Below are the code and all the weights of a small trained network. Each question names an input and a target symbol and asks about switching units off, where a switched-off unit gives its printed mean instead of its output.

import numpy as np


def w(rows, s, z=0):
    codes = np.array(rows[::2]) - 128.0
    scale = np.full(codes.shape[1], s)
    scale[-1] = z or s
    return codes * scale


def f(y):
    return y / 2 * (1 + np.tanh(0.7978845608 * (y + 0.044715 * y**3)))


def softmax(a):
    e = np.exp(a - a.max(-1, keepdims=True))
    return e / e.sum(-1, keepdims=True)


def log_softmax(a):
    a = a - a.max(-1, keepdims=True)
    return a - np.log(np.exp(a).sum(-1, keepdims=True))


def net(x, mask):
    ids = ['βγδζλξστφ'.index(c) for c in x.split()]
    T = len(ids)
    res = E[ids] + P[:T]
    r = res
    for j in range(2):
        rows = slice(3 * j, 3 * j + 3)
        q, k, v = (r @ M[0][rows].T for M in (Q, K, V))
        z = softmax(np.where(np.tri(T) > 0, q @ k.T / 3**0.5, -1e9)) @ v
        o = O[0][rows]
        res = res + np.where(mask[j], z, o[:, -1]) @ o[:, :-1]
    y = f(res @ A[0][:, :-1].T + A[0][:, -1])
    res = res + np.where(mask[2:18], y, B[0][:, -1]) @ B[0][:, :-1]
    return log_softmax(res[-1] @ U[:, :-1].T + U[:, -1])


Q, K, V, O, A, B = {}, {}, {}, {}, {}, {}
E = w([
[8,233,240,113,166],'β',
[64,191,183,212,238],'γ',
[208,141,176,40,124],'δ',
[83,213,113,219,192],'ζ',
[101,226,134,127,158],'λ',
[99,58,6,63,139],'ξ',
[225,202,22,82,101],'σ',
[248,152,26,167,179],'τ',
[160,164,122,190,223],'φ',
],0.018)
P = w([
[44,193,161,76,209],'0',
[3,189,162,163,165],'1',
[12,177,155,162,145],'2',
[34,168,146,155,147],'3',
[52,158,139,151,157],'4',
[67,146,136,148,175],'5',
[83,140,127,139,187],'6',
[93,133,123,133,199],'7',
[104,130,119,123,210],'8',
[116,124,113,113,224],'9',
[123,121,105,102,234],'10',
[131,115,91,92,246],'11',
],0.0077)
Q[0] = w([
[120,141,115,105,135],'head 1',
[49,201,127,158,170],'head 1',
[110,124,166,98,195],'head 1',
[159,141,157,151,143],'head 2',
[115,31,178,66,44],'head 2',
[200,122,72,98,1],'head 2',
],0.011)
K[0] = w([
[125,148,129,120,163],'head 1',
[195,231,170,162,164],'head 1',
[145,139,170,129,127],'head 1',
[58,2,100,49,99],'head 2',
[186,210,240,123,198],'head 2',
[231,166,78,80,87],'head 2',
],0.0093)
V[0] = w([
[215,254,201,209,112],'head 1',
[2,2,29,129,142],'head 1',
[112,119,102,185,119],'head 1',
[77,16,172,189,40],'head 2',
[91,197,55,137,223],'head 2',
[220,173,212,185,76],'head 2',
],0.0066)
O[0] = w([
[254,234,16,100,106,144],'head 1',
[53,26,200,86,176,115],'head 1',
[187,91,78,125,181,117],'head 1',
[87,196,156,97,173,11],'head 2',
[84,172,155,209,60,254],'head 2',
[156,192,85,125,203,46],'head 2',
],0.0083,0.0093)
A[0] = w([
[162,135,175,111,124,200],'neuron 1',
[90,111,130,142,170,208],'neuron 2',
[148,93,75,144,80,145],'neuron 3',
[169,128,68,99,125,47],'neuron 4',
[149,103,122,192,174,104],'neuron 5',
[137,147,180,185,195,85],'neuron 6',
[130,154,36,135,58,157],'neuron 7',
[150,138,174,78,65,134],'neuron 8',
[195,166,104,132,124,1],'neuron 9',
[86,124,142,136,93,39],'neuron 10',
[154,123,163,179,107,188],'neuron 11',
[149,111,126,69,255,96],'neuron 12',
[115,159,157,141,101,215],'neuron 13',
[183,152,68,164,92,218],'neuron 14',
[66,118,132,177,170,127],'neuron 15',
[216,113,121,103,130,183],'neuron 16',
],0.02,0.0056)
B[0] = w([
[62,169,127,154,124,151],'neuron 1',
[146,211,89,195,13,163],'neuron 2',
[156,205,154,23,110,182],'neuron 3',
[71,102,238,38,103,159],'neuron 4',
[132,171,197,164,201,155],'neuron 5',
[192,52,190,155,79,161],'neuron 6',
[93,74,104,131,203,242],'neuron 7',
[154,197,145,136,114,159],'neuron 8',
[247,86,36,16,138,190],'neuron 9',
[176,29,149,81,173,152],'neuron 10',
[115,150,151,2,156,178],'neuron 11',
[186,168,34,160,171,143],'neuron 12',
[81,63,96,100,111,175],'neuron 13',
[99,134,186,227,67,255],'neuron 14',
[122,221,103,83,189,177],'neuron 15',
[93,173,98,220,162,166],'neuron 16',
],0.0092,0.026)
U = w([
[70,94,193,123,121,165],'β',
[93,144,185,191,83,64],'γ',
[145,175,119,161,61,206],'δ',
[97,148,91,205,241,94],'ζ',
[124,68,75,167,115,254],'λ',
[109,135,64,97,233,76],'ξ',
[179,78,131,73,98,72],'σ',
[149,130,140,87,253,26],'τ',
[178,71,148,164,136,209],'φ',
],0.012,0.0044)

Each question gives the input, a string of symbols that net reads in full, and the target symbol t.
The units are the heads (3 rows each of Q, K, V and O) and the neurons (one row each of A and B). Each row of codes is followed by its name. A weight is (code - 128) times the scale printed after its matrix; where a second scale follows, it is the last column's (O, A, B and U).
mask holds one flag per unit, heads first, then neurons. A switched-off unit (its flag False) gives its mean, the last column of its rows in O or B, instead of its output. The means were averaged over made-up inputs and are rounded, as every weight is.
A unit's drop is (log p(t) with every unit on - log p(t) with that unit switched off) / (log p(t) with every unit on - log p(t) with every unit switched off).
The circuit of an input: a set's keep is (log p(t) with only the set's units on - log p(t) with every unit switched off) / (log p(t) with every unit on - log p(t) with every unit switched off). Starting from the 12 units with the biggest drops (on a tie, the unit counted first), units are removed one at a time, each time the one whose removal leaves the highest keep (on an exact tie, the one counted first), for as long as the keep stays at least 0.8.
circuit, biggest first: the units of the circuit, biggest drop first
top k neurons: the k neurons with the biggest drops, biggest first
which heads matter: for each layer, one digit per head in row order, 1 if its drop is at least 0.15 and else 0, layers parted by /
input ξ δ τ λ τ τ σ β δ, target γ: circuit, biggest first	[neuron 9]
input δ δ β φ δ ξ δ δ σ, target β: circuit, biggest first	[neuron 9; head 1]
input ξ δ δ δ γ δ σ β φ σ ζ φ, target γ: which heads matter	01
input δ γ φ ξ λ ξ, target ξ: which heads matter	10
input ξ ξ γ δ ξ, target δ: circuit, biggest first	[neuron 2; neuron 7; head 1]
input ξ ξ ξ φ δ λ φ δ ξ λ, target λ: which heads matter	10
input τ δ φ ξ δ ζ, target β: which heads matter	01
input β γ δ τ ξ σ δ β δ τ δ γ, target γ: top 2 neurons	[neuron 9; neuron 7]
input ξ β σ λ β σ δ, target β: top 2 neurons	[neuron 14; neuron 9]
input φ φ τ, target τ: which heads matter	10
input τ γ β ζ λ φ ξ, target β: circuit, biggest first	[neuron 9; neuron 4]
input δ δ λ φ, target φ: which heads matter	10
input ζ ξ δ τ λ τ, target γ: circuit, biggest first	[neuron 9; head 2]
input ξ δ ξ φ δ γ λ τ, target τ: top 3 neurons	[neuron 14; neuron 15; neuron 5]
input ξ δ ξ β σ φ τ δ λ ζ φ, target φ: circuit, biggest first	[neuron 6]
input ξ δ τ δ φ σ, target β: circuit, biggest first	[neuron 2; neuron 9; head 1]
input σ ζ τ φ σ, target σ: circuit, biggest first	[neuron 9; head 1]
input β ξ λ, target β: circuit, biggest first	[head 2; neuron 10]
input ξ λ φ δ δ δ τ ξ δ τ β ξ, target δ: circuit, biggest first	[neuron 2; head 1; neuron 7]
input τ δ σ ξ γ δ, target γ: circuit, biggest first	[neuron 9]
input φ φ ξ δ τ, target β: circuit, biggest first	[neuron 9; head 2; neuron 2]
input φ β γ δ δ δ δ δ, target δ: top 3 neurons	[neuron 16; neuron 9; neuron 14]
input ξ φ δ ζ ξ ξ τ φ δ ξ δ ξ, target ζ: which heads matter	11
input ζ δ ξ φ, target β: top 4 neurons	[neuron 2; neuron 11; neuron 16; neuron 12]
input λ ξ τ ξ ξ ξ ξ ξ ξ, target ζ: which heads matter	10
input ξ δ δ λ, target β: which heads matter	11
